Here is a tiny trained network, its code and every weight. The questions are about switching its units off for an input and a target symbol, where a switched-off unit gives its printed mean instead of its output.

import numpy as np


def w(rows, s, z=0):
    codes = np.array(rows[::2]) - 128.0
    scale = np.full(codes.shape[1], s)
    scale[-1] = z or s
    return codes * scale


def norm(h):
    return h / np.sqrt((h * h).mean(-1, keepdims=True) + 1e-5)


def f(y):
    return np.maximum(y, 0)


def softmax(a):
    e = np.exp(a - a.max(-1, keepdims=True))
    return e / e.sum(-1, keepdims=True)


def log_softmax(a):
    a = a - a.max(-1, keepdims=True)
    return a - np.log(np.exp(a).sum(-1, keepdims=True))


def net(x, mask):
    ids = ['βγδηλξπστ'.index(c) for c in x.split()]
    T = len(ids)
    res = E[ids] + P[:T]
    r = norm(res)
    for j in range(3):
        rows = slice(3 * j, 3 * j + 3)
        q, k, v = (r @ M[0][rows].T for M in (Q, K, V))
        z = softmax(np.where(np.tri(T) > 0, q @ k.T / 3**0.5, -1e9)) @ v
        o = O[0][rows]
        res = res + np.where(mask[j], z, o[:, -1]) @ o[:, :-1]
    y = f(norm(res) @ A[0][:, :-1].T + A[0][:, -1])
    res = res + np.where(mask[3:19], y, B[0][:, -1]) @ B[0][:, :-1]
    return log_softmax(norm(res)[-1] @ U[:, :-1].T + U[:, -1])


Q, K, V, O, A, B = {}, {}, {}, {}, {}, {}
E = w([
[120,167,44,117,139,181],'β',
[104,112,47,162,126,206],'γ',
[81,73,73,205,121,203],'δ',
[94,113,100,149,84,127],'η',
[177,180,88,168,151,226],'λ',
[85,153,48,186,72,120],'ξ',
[77,88,133,219,70,127],'π',
[136,209,140,163,65,90],'σ',
[240,117,255,221,85,202],'τ',
],0.007)
P = w([
[106,92,152,66,210,82],'0',
[86,153,196,70,94,179],'1',
[157,200,176,131,244,87],'2',
[202,94,114,104,53,108],'3',
[214,99,101,149,148,49],'4',
[142,142,158,122,60,149],'5',
],0.011)
Q[0] = w([
[201,91,72,162,129,96],'h0',
[122,126,105,92,2,211],'h0',
[96,96,98,147,225,124],'h0',
[177,82,92,132,100,79],'h1',
[133,125,130,95,32,140],'h1',
[154,89,121,106,123,171],'h1',
[185,119,128,179,125,146],'h2',
[126,111,138,117,146,157],'h2',
[143,95,127,80,51,148],'h2',
],0.015)
K[0] = w([
[28,235,181,168,131,186],'h0',
[202,155,124,252,42,112],'h0',
[93,105,77,77,154,136],'h0',
[95,210,159,147,90,191],'h1',
[169,192,77,187,91,94],'h1',
[175,155,109,140,124,166],'h1',
[93,126,166,129,118,180],'h2',
[155,181,96,117,190,129],'h2',
[129,155,80,152,59,129],'h2',
],0.012)
V[0] = w([
[151,157,227,109,80,46],'h0',
[102,11,255,218,118,98],'h0',
[19,175,47,121,88,31],'h0',
[106,190,176,184,114,125],'h1',
[42,125,27,110,105,77],'h1',
[100,194,19,145,131,174],'h1',
[67,148,57,243,153,100],'h2',
[175,65,143,147,97,84],'h2',
[164,89,122,112,86,137],'h2',
],0.0097)
O[0] = w([
[203,145,148,38,105,195,13],'h0',
[201,5,169,124,118,58,65],'h0',
[154,189,2,165,52,124,79],'h0',
[122,227,184,77,131,104,1],'h1',
[138,105,104,79,111,79,184],'h1',
[90,106,139,162,92,8,170],'h1',
[195,179,180,73,98,63,36],'h2',
[52,105,134,108,113,167,19],'h2',
[132,75,110,112,168,169,125],'h2',
],0.008,0.0042)
A[0] = w([
[160,173,170,63,82,171,57],'n0',
[118,146,167,132,104,22,185],'n1',
[116,64,88,119,126,135,91],'n2',
[149,95,181,111,58,145,135],'n3',
[90,179,151,90,153,196,147],'n4',
[177,109,209,51,199,113,2],'n5',
[54,139,120,175,171,48,110],'n6',
[155,94,206,57,255,56,107],'n7',
[63,121,104,196,181,90,61],'n8',
[81,92,157,87,89,211,115],'n9',
[198,80,118,108,139,79,64],'n10',
[123,130,155,141,236,144,193],'n11',
[141,124,135,148,51,169,125],'n12',
[140,201,106,113,90,169,125],'n13',
[122,80,129,138,217,25,56],'n14',
[146,123,79,114,179,99,82],'n15',
],0.013,0.005)
B[0] = w([
[168,187,156,77,121,149,147],'n0',
[139,60,85,157,131,197,171],'n1',
[164,180,128,152,145,137,179],'n2',
[162,156,119,92,187,161,156],'n3',
[126,84,217,163,89,146,166],'n4',
[84,52,154,117,254,54,141],'n5',
[153,168,141,117,170,174,246],'n6',
[41,196,44,55,102,41,168],'n7',
[159,153,167,82,156,116,251],'n8',
[145,141,80,162,126,127,182],'n9',
[106,109,121,99,134,220,160],'n10',
[82,111,114,138,97,149,204],'n11',
[104,117,142,118,77,73,159],'n12',
[91,120,148,83,105,71,163],'n13',
[134,133,165,162,51,15,209],'n14',
[181,66,176,138,120,209,164],'n15',
],0.012,0.011)
U = w([
[209,110,211,191,136,83,97],'β',
[96,64,132,47,200,104,198],'γ',
[208,36,120,95,150,229,64],'δ',
[46,51,194,170,128,200,237],'η',
[61,113,103,150,44,53,254],'λ',
[160,164,215,40,55,164,84],'ξ',
[129,225,94,127,214,179,89],'π',
[156,133,11,180,92,154,122],'σ',
[2,207,185,135,129,83,55],'τ',
],0.01,0.0032)

Each question gives the input, a string of symbols that net reads in full, and the target symbol t.
The units are the heads (3 rows each of Q, K, V and O) and the neurons (one row each of A and B). Each row of codes is followed by its name. A weight is (code - 128) times the scale printed after its matrix; where a second scale follows, it is the last column's (O, A, B and U).
mask holds one flag per unit, heads first, then neurons. A switched-off unit (its flag False) gives its mean, the last column of its rows in O or B, instead of its output. The means were averaged over made-up inputs and are rounded, as every weight is.
A unit's drop is (log p(t) with every unit on - log p(t) with that unit switched off) / (log p(t) with every unit on - log p(t) with every unit switched off).
The circuit of an input: a set's keep is (log p(t) with only the set's units on - log p(t) with every unit switched off) / (log p(t) with every unit on - log p(t) with every unit switched off). Starting from the 12 units with the biggest drops (on a tie, the unit counted first), units are removed one at a time, each time the one whose removal leaves the highest keep (on an exact tie, the one counted first), for as long as the keep stays at least 0.8.
circuit, biggest first: the units of the circuit, biggest drop first
most important unit: the unit with the biggest drop
top k neurons: the k neurons with the biggest drops, biggest first
heads that matter: for each layer, one digit per head in row order, 1 if its drop is at least 0.15 and else 0, layers parted by /
drop when u is switched off: that unit's drop, to one decimal
input σ δ λ, target ξ: heads that matter => 100
input γ β δ β, target β: most important unit => h1
input τ β ξ τ β λ, target γ: heads that matter => 100
input β δ γ γ η, target λ: circuit, biggest first => h0, n14, n7
input β γ δ λ, target η: circuit, biggest first => h0, n11
input λ γ γ, target τ: heads that matter => 100
input γ δ γ β σ, target λ: circuit, biggest first => h0, n14, n7
input τ β η γ, target σ: heads that matter => 101
input η λ γ σ δ, target τ: circuit, biggest first => h0, n7
input δ λ β, target λ: circuit, biggest first => n14, h0
input γ γ β β γ δ, target β: circuit, biggest first => h0, n11
input σ σ σ, target ξ: circuit, biggest first => h0, n13
input γ σ γ γ λ, target ξ: heads that matter => 110
input β β η γ β β, target π: heads that matter => 010
input δ δ γ ξ β, target λ: heads that matter => 100
input π ξ γ, target γ: heads that matter => 110
input δ γ λ η, target η: circuit, biggest first => h2
input δ η γ γ π, target δ: circuit, biggest first => h0, n10
input ξ β β β, target τ: heads that matter => 110
input γ β γ β, target π: circuit, biggest first => h0
input β π δ γ γ, target γ: top 3 neurons => n5, n7, n10
input γ λ τ π, target γ: circuit, biggest first => h0, n5
input γ δ γ β, target β: heads that matter => 111
input δ γ γ, target λ: top 2 neurons => n14, n7
input λ η γ, target τ: top 2 neurons => n7, n11
input β β γ γ γ γ, target π: drop when h1 is switched off => 0.1
